Look-ups in named tables: a row name and a column name give one cell, copied from the table.

nom:
cols = kol, zizefa, zitim, laki, mese, ropezup, bogo, vososu, kup
faso: [-28.0, -29.4, -18.1, 25.3, -36.6, -14.0, -27.6, 77.2, 48.6]
dopo: [-59.3, -5.6, -10.1, 4.7, -13.1, 3.0, -15.7, 17.9, 12.6]
vero: [-20.2, 7.2, -12.2, -41.0, 15.4, -13.3, -4.5, -77.2, -57.3]
sasag: [29.1, -27.8, -29.1, -45.0, -38.4, -16.1, -24.8, -59.5, -51.5]

dopo, kup: 12.6
faso, zitim: -18.1
vero, bogo: -4.5
vero, zitim: -12.2
faso, vososu: 77.2
dopo, mese: -13.1
dopo, bogo: -15.7
dopo, ropezup: 3.0
sasag, kol: 29.1
dopo, zizefa: -5.6
dopo, laki: 4.7

galu
            teb     raz  voneti    mefa
vam      -0.706   0.668   3.636  -0.028
dedo      3.919  -2.107  -6.425  -4.230
mareri   -0.514   0.209  -2.414   1.976
kelema    2.063  -0.743   2.049  -4.486
rezikat  -2.803   1.404  -0.476   5.256
kone      0.638  -0.107   1.125  -1.503

What is the voneti of vam in galu?
3.636
What is the mefa of rezikat in galu?
5.256
What is the voneti of mareri in galu?
-2.414
What is the teb of kone in galu?
0.638
What is the teb of vam in galu?
-0.706
What is the raz of vam in galu?
0.668
What is the mefa of kelema in galu?
-4.486
What is the raz of dedo in galu?
-2.107
What is the raz of kone in galu?
-0.107
What is the voneti of kelema in galu?
2.049
What is the teb of rezikat in galu?
-2.803
What is the raz of mareri in galu?
0.209
What is the teb of mareri in galu?
-0.514
What is the teb of dedo in galu?
3.919
What is the mefa of dedo in galu?
-4.230

nef:
,desod,zot,zamer,pebes,noke,potaze
tugatut,28,31,47,70,33,60
reraz,45,57,45,39,50,49
vebo,50,51,44,42,51,45
biv,52,51,63,45,48,41
saponup,58,60,38,27,61,38
gakula,65,55,38,27,65,33
keb,23,29,48,76,27,65
nenafim,59,50,41,36,58,38
ravab,56,46,43,43,53,41
bipipas,34,34,45,63,38,55
kob,34,34,41,63,39,56

What is the pebes of reraz in nef?
39
What is the zamer of nenafim in nef?
41
What is the pebes of saponup in nef?
27
What is the pebes of ravab in nef?
43
What is the pebes of gakula in nef?
27
What is the noke of gakula in nef?
65
What is the pebes of keb in nef?
76
What is the noke of vebo in nef?
51
What is the potaze of tugatut in nef?
60
What is the zamer of biv in nef?
63
What is the zot of biv in nef?
51
What is the zamer of gakula in nef?
38
What is the potaze of reraz in nef?
49
What is the noke of biv in nef?
48
What is the desod of biv in nef?
52
What is the noke of ravab in nef?
53
What is the noke of saponup in nef?
61
What is the potaze of vebo in nef?
45

gen.csv
,gudozog,sivod,moganen,gab,tovan
nesobub,33.5,51.7,60.0,53.2,73.8
zumom,43.4,55.2,50.6,52.4,57.2
zariz,53.6,47.3,61.7,59.6,52.2
rele,70.0,59.9,39.8,61.3,64.1
vuk,43.3,53.0,47.3,56.4,63.5
dutul,66.8,49.3,39.9,75.4,57.4
nodo,49.4,59.9,49.0,51.7,47.8
fogek,40.9,46.3,38.2,55.0,68.9
keroto,31.7,67.3,60.0,33.8,72.6
gele,41.5,52.4,46.8,49.5,57.5
pof,63.5,59.7,79.8,69.9,46.4
nudat,55.7,51.2,41.2,66.1,41.1
lole,47.3,45.3,85.4,55.9,24.6
sozu,42.1,57.7,32.0,54.7,59.8

tovan of zariz: 52.2
gab of zumom: 52.4
moganen of rele: 39.8
gudozog of keroto: 31.7
sivod of nesobub: 51.7
tovan of nudat: 41.1
moganen of keroto: 60.0
gab of nudat: 66.1
gab of lole: 55.9
gab of zariz: 59.6
gab of vuk: 56.4
gudozog of zariz: 53.6

